Here is a tiny trained network, its code and every weight. The questions are about switching its units off for an input and a class, where a switched-off unit gives its printed mean instead of its output.

import numpy as np


def w(rows, s, z=0):
    codes = np.array(rows[::2]) - 128.0
    scale = np.full(codes.shape[1], s)
    scale[-1] = z or s
    return codes * scale


def f(y):
    return np.maximum(y, 0)


def log_softmax(a):
    a = a - a.max(-1, keepdims=True)
    return a - np.log(np.exp(a).sum(-1, keepdims=True))


def net(x, mask):
    res = np.array(x, float).reshape(1, 4) / 4 @ E
    y = f(res @ A[0][:, :-1].T + A[0][:, -1])
    res = res + np.where(mask, y, B[0][:, -1]) @ B[0][:, :-1]
    return log_softmax(res[-1] @ U[:, :-1].T + U[:, -1])


A, B = {}, {}
E = w([
[52,156,104],'x0',
[118,132,119],'x1',
[83,31,227],'x2',
[167,189,254],'x3',
],0.0089)
A[0] = w([
[63,169,1,233],'n1',
[95,12,40,196],'n2',
[228,25,83,125],'n3',
[83,15,181,2],'n4',
[227,122,173,106],'n5',
[58,5,196,108],'n6',
],0.0087,0.0034)
B[0] = w([
[166,224,182,255],'n1',
[84,180,203,232],'n2',
[65,255,208,192],'n3',
[226,199,38,184],'n4',
[109,163,200,192],'n5',
[254,193,152,213],'n6',
],0.0076,0.0086)
U = w([
[125,154,161,204],'0',
[248,154,32,176],'1',
[121,137,155,240],'2',
[60,143,215,98],'3',
[114,98,116,110],'4',
[126,80,47,1],'5',
[108,72,50,1],'6',
],0.013,0.0049)

Each question gives the input, the list of numbers given to net, and the class t.
The units are the neurons (one row each of A and B). Each row of codes is followed by its name. A weight is (code - 128) times the scale printed after its matrix; where a second scale follows, it is the last column's (A, B and U).
mask holds one flag per neuron, in row order. A switched-off neuron (its flag False) gives its mean, the last column of its row in B, instead of its output. The means were averaged over made-up inputs and are rounded, as every weight is.
A unit's drop is (log p(t) with every unit on - log p(t) with that unit switched off) / (log p(t) with every unit on - log p(t) with every unit switched off).
The circuit of an input: a set's keep is (log p(t) with only the set's units on - log p(t) with every unit switched off) / (log p(t) with every unit on - log p(t) with every unit switched off). Starting from all 6 units, units are removed one at a time, each time the one whose removal leaves the highest keep (on an exact tie, the one counted first), for as long as the keep stays at least 0.8.
units of the circuit, in order: the units of the circuit, biggest drop first
top k neurons: the k neurons with the biggest drops, biggest first
drop when u is switched off: that unit's drop, to one decimal
input [8,-8,-4,-8], class 0: units of the circuit, in order -> [n2]
input [0,2,-3,-5], class 3: units of the circuit, in order -> [n2 n4]
input [8,-1,-7,-7], class 0: units of the circuit, in order -> [n2 n1]
input [-3,3,0,-6], class 3: units of the circuit, in order -> [n2 n3]
input [-7,-2,1,-8], class 3: units of the circuit, in order -> [n3 n2]
input [-8,8,-8,0], class 0: top 4 neurons -> [n4 n3 n6 n5]
input [7,8,3,8], class 2: units of the circuit, in order -> [n2 n3]
input [-1,0,6,-5], class 1: top 3 neurons -> [n4 n6 n5]
input [-6,7,8,4], class 1: top 3 neurons -> [n4 n6 n2]
input [-1,-8,-6,-4], class 2: units of the circuit, in order -> [n4 n6]
input [7,0,-5,-7], class 0: top 2 neurons -> [n2 n1]
input [0,-3,7,2], class 1: drop when n6 is switched off -> 0.1
input [6,-6,-1,-7], class 3: drop when n2 is switched off -> 0.6
input [7,-6,8,-8], class 1: units of the circuit, in order -> [n4]
input [5,-6,7,-3], class 1: drop when n6 is switched off -> 0.3
input [8,7,-8,-3], class 0: drop when n3 is switched off -> -0.4
